Below are the code and all the weights of a small trained network. Each question names an input and a target symbol and asks about switching units off, where a switched-off unit gives its printed mean instead of its output.

import numpy as np


def w(rows, s, z=0):
    codes = np.array(rows[::2]) - 128.0
    scale = np.full(codes.shape[1], s)
    scale[-1] = z or s
    return codes * scale


def norm(h):
    return h / np.sqrt((h * h).mean(-1, keepdims=True) + 1e-5)


def f(y):
    return y / 2 * (1 + np.tanh(0.7978845608 * (y + 0.044715 * y**3)))


def softmax(a):
    e = np.exp(a - a.max(-1, keepdims=True))
    return e / e.sum(-1, keepdims=True)


def log_softmax(a):
    a = a - a.max(-1, keepdims=True)
    return a - np.log(np.exp(a).sum(-1, keepdims=True))


def net(x, mask):
    ids = ['ΔΛΞΠΦβγεζηθμστψω'.index(c) for c in x.split()]
    T = len(ids)
    res = E[ids] + P[:T]
    u = 0
    for l in range(2):
        r = norm(res)
        for j in range(2):
            rows = slice(3 * j, 3 * j + 3)
            q, k, v = (r @ M[l][rows].T for M in (Q, K, V))
            z = softmax(np.where(np.tri(T) > 0, q @ k.T / 3**0.5, -1e9)) @ v
            o = O[l][rows]
            res = res + np.where(mask[u + j], z, o[:, -1]) @ o[:, :-1]
        u += 2
        y = f(norm(res) @ A[l][:, :-1].T + A[l][:, -1])
        res = res + np.where(mask[u : u + 8], y, B[l][:, -1]) @ B[l][:, :-1]
        u += 8
    return log_softmax(norm(res)[-1] @ U[:, :-1].T + U[:, -1])


Q, K, V, O, A, B = {}, {}, {}, {}, {}, {}
E = w([
[62,119,86],'Δ',
[97,108,64],'Λ',
[77,188,80],'Ξ',
[102,129,54],'Π',
[105,6,107],'Φ',
[108,227,105],'β',
[130,61,219],'γ',
[112,130,72],'ε',
[110,120,115],'ζ',
[128,2,99],'η',
[74,23,103],'θ',
[114,123,74],'μ',
[49,92,86],'σ',
[208,69,173],'τ',
[74,225,112],'ψ',
[105,120,99],'ω',
],0.013)
P = w([
[146,246,154],'0',
[111,108,103],'1',
[113,120,101],'2',
[112,117,101],'3',
[110,127,101],'4',
[100,125,102],'5',
[113,117,92],'6',
[100,116,97],'7',
[117,103,103],'8',
[113,109,89],'9',
[114,101,93],'10',
[128,100,109],'11',
[110,93,119],'12',
[171,130,87],'13',
],0.013)
Q[0] = w([
[140,88,149],'L0H1',
[69,157,101],'L0H1',
[145,96,103],'L0H1',
[10,117,52],'L0H2',
[176,132,157],'L0H2',
[69,132,202],'L0H2',
],0.013)
K[0] = w([
[95,14,161],'L0H1',
[252,152,105],'L0H1',
[97,124,123],'L0H1',
[77,165,231],'L0H2',
[121,146,88],'L0H2',
[116,177,71],'L0H2',
],0.014)
V[0] = w([
[77,133,128],'L0H1',
[206,147,254],'L0H1',
[94,68,114],'L0H1',
[151,54,143],'L0H2',
[154,146,53],'L0H2',
[67,63,194],'L0H2',
],0.011)
O[0] = w([
[66,199,58,164],'L0H1',
[139,82,74,1],'L0H1',
[101,163,57,131],'L0H1',
[111,171,161,73],'L0H2',
[79,98,70,119],'L0H2',
[2,65,140,135],'L0H2',
],0.0087,0.0081)
A[0] = w([
[173,109,143,230],'L0N1',
[139,175,64,226],'L0N2',
[134,214,254,132],'L0N3',
[99,149,46,125],'L0N4',
[128,71,90,187],'L0N5',
[156,72,145,160],'L0N6',
[171,125,214,4],'L0N7',
[119,228,193,144],'L0N8',
],0.011,0.0024)
B[0] = w([
[2,137,101,121],'L0N1',
[55,18,183,251],'L0N2',
[90,90,124,166],'L0N3',
[133,62,147,254],'L0N4',
[121,173,191,171],'L0N5',
[67,171,19,120],'L0N6',
[129,75,114,112],'L0N7',
[123,60,94,196],'L0N8',
],0.0073,0.0057)
Q[1] = w([
[41,121,182],'L1H1',
[245,152,61],'L1H1',
[215,230,137],'L1H1',
[142,171,67],'L1H2',
[112,10,24],'L1H2',
[25,137,146],'L1H2',
],0.011)
K[1] = w([
[128,185,126],'L1H1',
[128,100,128],'L1H1',
[193,75,154],'L1H1',
[138,111,166],'L1H2',
[143,188,8],'L1H2',
[173,125,85],'L1H2',
],0.015)
V[1] = w([
[128,93,106],'L1H1',
[156,39,181],'L1H1',
[152,111,82],'L1H1',
[94,69,187],'L1H2',
[153,103,78],'L1H2',
[115,6,57],'L1H2',
],0.013)
O[1] = w([
[176,80,162,147],'L1H1',
[156,222,226,45],'L1H1',
[147,99,238,110],'L1H1',
[43,250,69,93],'L1H2',
[236,106,190,176],'L1H2',
[254,185,1,254],'L1H2',
],0.0084,0.0058)
A[1] = w([
[81,74,107,183],'L1N1',
[68,157,131,92],'L1N2',
[148,117,205,125],'L1N3',
[63,139,67,168],'L1N4',
[81,58,169,191],'L1N5',
[247,117,171,254],'L1N6',
[73,157,125,114],'L1N7',
[135,48,102,197],'L1N8',
],0.012,0.0044)
B[1] = w([
[209,206,45,214],'L1N1',
[181,99,255,136],'L1N2',
[52,84,131,143],'L1N3',
[117,193,194,226],'L1N4',
[79,171,97,206],'L1N5',
[68,188,158,255],'L1N6',
[103,106,202,142],'L1N7',
[177,192,127,247],'L1N8',
],0.0085,0.007)
U = w([
[137,224,41,219],'Δ',
[95,198,78,237],'Λ',
[154,192,89,211],'Ξ',
[188,174,171,128],'Π',
[5,215,147,110],'Φ',
[121,217,75,4],'β',
[105,140,182,103],'γ',
[175,225,155,82],'ε',
[136,117,198,161],'ζ',
[162,200,156,85],'η',
[35,77,15,159],'θ',
[190,41,77,145],'μ',
[109,190,107,40],'σ',
[105,134,197,116],'τ',
[60,60,165,94],'ψ',
[201,126,124,76],'ω',
],0.012,0.0046)

Each question gives the input, a string of symbols that net reads in full, and the target symbol t.
The units are the heads (3 rows each of Q, K, V and O) and the neurons (one row each of A and B). Each row of codes is followed by its name. A weight is (code - 128) times the scale printed after its matrix; where a second scale follows, it is the last column's (O, A, B and U).
mask holds one flag per unit, layer by layer, with each layer's heads first. A switched-off unit (its flag False) gives its mean, the last column of its rows in O or B, instead of its output. The means were averaged over made-up inputs and are rounded, as every weight is.
A unit's drop is (log p(t) with every unit on - log p(t) with that unit switched off) / (log p(t) with every unit on - log p(t) with every unit switched off).
The circuit of an input: a set's keep is (log p(t) with only the set's units on - log p(t) with every unit switched off) / (log p(t) with every unit on - log p(t) with every unit switched off). Starting from the 12 units with the biggest drops (on a tie, the unit counted first), units are removed one at a time, each time the one whose removal leaves the highest keep (on an exact tie, the one counted first), for as long as the keep stays at least 0.8.
circuit, biggest first: the units of the circuit, biggest drop first
most important unit: the unit with the biggest drop
top k neurons: the k neurons with the biggest drops, biggest first
k most important neurons of layer l: the k neurons of layer l with the biggest drops, biggest first
heads that matter: for each layer, one digit per head in row order, 1 if its drop is at least 0.15 and else 0, layers parted by /
input γ Ξ η η μ η ε ψ Δ ψ ζ Ξ ζ Φ, target Δ: circuit, biggest first -> L1H2
input ψ Λ η ψ ω Λ Λ Φ ψ Π θ β, target θ: heads that matter -> 11 / 01
input Λ Λ Λ γ τ θ, target Δ: top 2 neurons -> L0N2; L0N6
input Ξ Φ θ, target μ: heads that matter -> 11 / 01
input ψ θ Λ, target θ: heads that matter -> 01 / 11
input β ψ ψ ε, target ψ: circuit, biggest first -> L1H2; L0H2; L0N2
input ψ ε Π, target θ: circuit, biggest first -> L0N2; L0H2; L1H2; L1H1
input γ Ξ Φ, target Δ: circuit, biggest first -> L1H2; L0N2
input ψ Δ Ξ ω Ξ ψ ψ ω ψ Φ ψ Ξ ψ, target θ: top 4 neurons -> L0N4; L0N2; L0N8; L0N5
input β ψ ψ η Φ ψ Π ζ ζ Ξ σ, target ψ: top 2 neurons -> L0N5; L0N2
input Ξ ψ ψ Π Ξ η Φ Ξ Δ, target μ: top 2 neurons -> L0N8; L0N4
input Φ Λ ε Ξ Ξ Φ Ξ, target Φ: heads that matter -> 01 / 00
input ψ ζ Δ η Ξ, target θ: circuit, biggest first -> L0H2; L0N2; L1H2; L1H1
input ψ Ξ ψ τ, target θ: heads that matter -> 01 / 01
input Φ ζ ψ ψ Ξ Π, target Φ: most important unit -> L0H2
input ω ζ γ μ σ ω γ ω Δ γ η, target Δ: heads that matter -> 10 / 00
input ψ ζ Δ, target θ: top 2 neurons -> L0N4; L0N3
input ψ μ Λ Π η ψ Ξ ψ ε Π Φ Φ ζ, target θ: top 2 neurons -> L0N4; L0N2
input ψ θ ψ ω Φ ω η ψ Λ Λ Φ ζ σ Δ, target θ: 4 most important neurons of layer 0 -> L0N4; L0N5; L0N8; L0N3
input Ξ ζ ζ ω Φ Ξ Ξ τ ψ ω, target μ: top 4 neurons -> L0N8; L0N4; L0N5; L0N3
input γ ψ Ξ η γ ψ γ Φ σ, target Δ: most important unit -> L0H1
input ψ Δ Ξ σ Ξ Π Λ ψ ε, target θ: top 3 neurons -> L0N4; L0N5; L0N8
input Ξ Φ ψ β ψ Φ μ, target μ: top 4 neurons -> L0N8; L0N4; L0N5; L0N3
input ψ η ψ ζ Λ, target θ: 3 most important neurons of layer 0 -> L0N4; L0N5; L0N8
